Below is a small trained network, with its code and all its weights. Each question gives an input and a target symbol and asks what happens when units are switched off, that is, made to give their printed mean instead of their output.

import numpy as np


def w(rows, s, z=0):
    codes = np.array(rows[::2]) - 128.0
    scale = np.full(codes.shape[1], s)
    scale[-1] = z or s
    return codes * scale


def norm(h):
    return h / np.sqrt((h * h).mean(-1, keepdims=True) + 1e-5)


def f(y):
    return np.maximum(y, 0)


def softmax(a):
    e = np.exp(a - a.max(-1, keepdims=True))
    return e / e.sum(-1, keepdims=True)


def log_softmax(a):
    a = a - a.max(-1, keepdims=True)
    return a - np.log(np.exp(a).sum(-1, keepdims=True))


def net(x, mask):
    ids = ['Πδεζμξφω'.index(c) for c in x.split()]
    T = len(ids)
    res = E[ids] + P[:T]
    r = norm(res)
    for j in range(2):
        rows = slice(4 * j, 4 * j + 4)
        q, k, v = (r @ M[0][rows].T for M in (Q, K, V))
        z = softmax(np.where(np.tri(T) > 0, q @ k.T / 4**0.5, -1e9)) @ v
        o = O[0][rows]
        res = res + np.where(mask[j], z, o[:, -1]) @ o[:, :-1]
    y = f(norm(res) @ A[0][:, :-1].T + A[0][:, -1])
    res = res + np.where(mask[2:6], y, B[0][:, -1]) @ B[0][:, :-1]
    return log_softmax(norm(res)[-1] @ U[:, :-1].T + U[:, -1])


Q, K, V, O, A, B = {}, {}, {}, {}, {}, {}
E = w([
[189,44,164,139],'Π',
[101,97,139,142],'δ',
[186,105,184,103],'ε',
[181,145,155,54],'ζ',
[156,144,214,195],'μ',
[175,3,222,72],'ξ',
[167,98,108,128],'φ',
[168,156,130,113],'ω',
],0.017)
P = w([
[95,175,22,192],'0',
[253,4,247,166],'1',
[130,106,189,153],'2',
[164,83,179,152],'3',
[195,42,180,167],'4',
[185,63,161,165],'5',
[205,49,169,165],'6',
[188,50,165,184],'7',
],0.0077)
Q[0] = w([
[141,75,120,141],'H0',
[89,137,130,105],'H0',
[90,246,32,86],'H0',
[33,113,78,84],'H0',
[155,86,177,157],'H1',
[58,142,102,110],'H1',
[132,91,110,92],'H1',
[183,107,149,109],'H1',
],0.012)
K[0] = w([
[147,151,81,182],'H0',
[151,128,139,122],'H0',
[87,97,247,46],'H0',
[188,128,203,130],'H0',
[191,115,98,108],'H1',
[84,153,132,111],'H1',
[147,145,132,141],'H1',
[187,111,114,176],'H1',
],0.014)
V[0] = w([
[143,155,146,105],'H0',
[118,98,199,51],'H0',
[82,138,178,173],'H0',
[186,252,106,142],'H0',
[179,177,217,80],'H1',
[211,152,90,163],'H1',
[73,134,162,117],'H1',
[122,69,86,24],'H1',
],0.026)
O[0] = w([
[150,123,127,163,80],'H0',
[198,210,162,123,1],'H0',
[67,153,197,129,146],'H0',
[105,26,100,246,117],'H0',
[157,180,251,127,200],'H1',
[103,220,89,189,190],'H1',
[136,55,178,141,66],'H1',
[224,131,97,13,125],'H1',
],0.021,0.014)
A[0] = w([
[177,53,39,51,151],'N0',
[77,224,103,180,10],'N1',
[9,112,132,76,11],'N2',
[34,205,79,106,216],'N3',
],0.015,0.0014)
B[0] = w([
[181,122,75,219,167],'N0',
[57,157,147,204,189],'N1',
[145,252,122,66,254],'N2',
[180,127,100,165,240],'N3',
],0.016,0.009)
U = w([
[143,192,46,191,92],'Π',
[20,141,139,106,77],'δ',
[134,177,179,255,92],'ε',
[237,102,157,237,117],'ζ',
[59,106,230,237,102],'μ',
[240,126,190,156,165],'ξ',
[85,67,32,126,131],'φ',
[162,25,183,134,253],'ω',
],0.0099,0.0083)

Each question gives the input, a string of symbols that net reads in full, and the target symbol t.
The units are the heads (4 rows each of Q, K, V and O) and the neurons (one row each of A and B). Each row of codes is followed by its name. A weight is (code - 128) times the scale printed after its matrix; where a second scale follows, it is the last column's (O, A, B and U).
mask holds one flag per unit, heads first, then neurons. A switched-off unit (its flag False) gives its mean, the last column of its rows in O or B, instead of its output. The means were averaged over made-up inputs and are rounded, as every weight is.
A unit's drop is (log p(t) with every unit on - log p(t) with that unit switched off) / (log p(t) with every unit on - log p(t) with every unit switched off).
The circuit of an input: a set's keep is (log p(t) with only the set's units on - log p(t) with every unit switched off) / (log p(t) with every unit on - log p(t) with every unit switched off). Starting from all 6 units, units are removed one at a time, each time the one whose removal leaves the highest keep (on an exact tie, the one counted first), for as long as the keep stays at least 0.8.
circuit, biggest first: the units of the circuit, biggest drop first
k most important neurons: the k neurons with the biggest drops, biggest first
which heads matter: for each layer, one digit per head in row order, 1 if its drop is at least 0.15 and else 0, layers parted by /
drop when u is switched off: that unit's drop, to one decimal
input δ δ ω μ δ δ Π, target δ: which heads matter : 10
input μ ξ ε, target μ: which heads matter : 10
input Π δ δ ξ, target Π: which heads matter : 01
input ξ ζ δ δ ζ μ ξ φ, target ξ: which heads matter : 10
input μ ω ξ μ ζ Π φ, target μ: which heads matter : 10
input φ δ ω δ ζ, target φ: which heads matter : 10
input ζ Π ε, target ζ: which heads matter : 10
input ω δ δ ξ ε δ δ, target ω: circuit, biggest first : (H0)
input Π δ δ, target Π: 2 most important neurons : (N3; N0)
input δ δ δ μ δ δ δ, target δ: which heads matter : 11
input φ δ ξ φ δ ξ ξ ω, target φ: which heads matter : 10
input ω ξ ξ δ ξ, target ω: which heads matter : 00
input ζ ξ φ, target ζ: drop when H0 is switched off : 0.7
input φ ζ ζ, target φ: drop when H0 is switched off : 0.7
input ζ ξ ω, target ζ: drop when N3 is switched off : 0.0
input φ μ ζ ζ δ δ δ, target φ: circuit, biggest first : (H0)
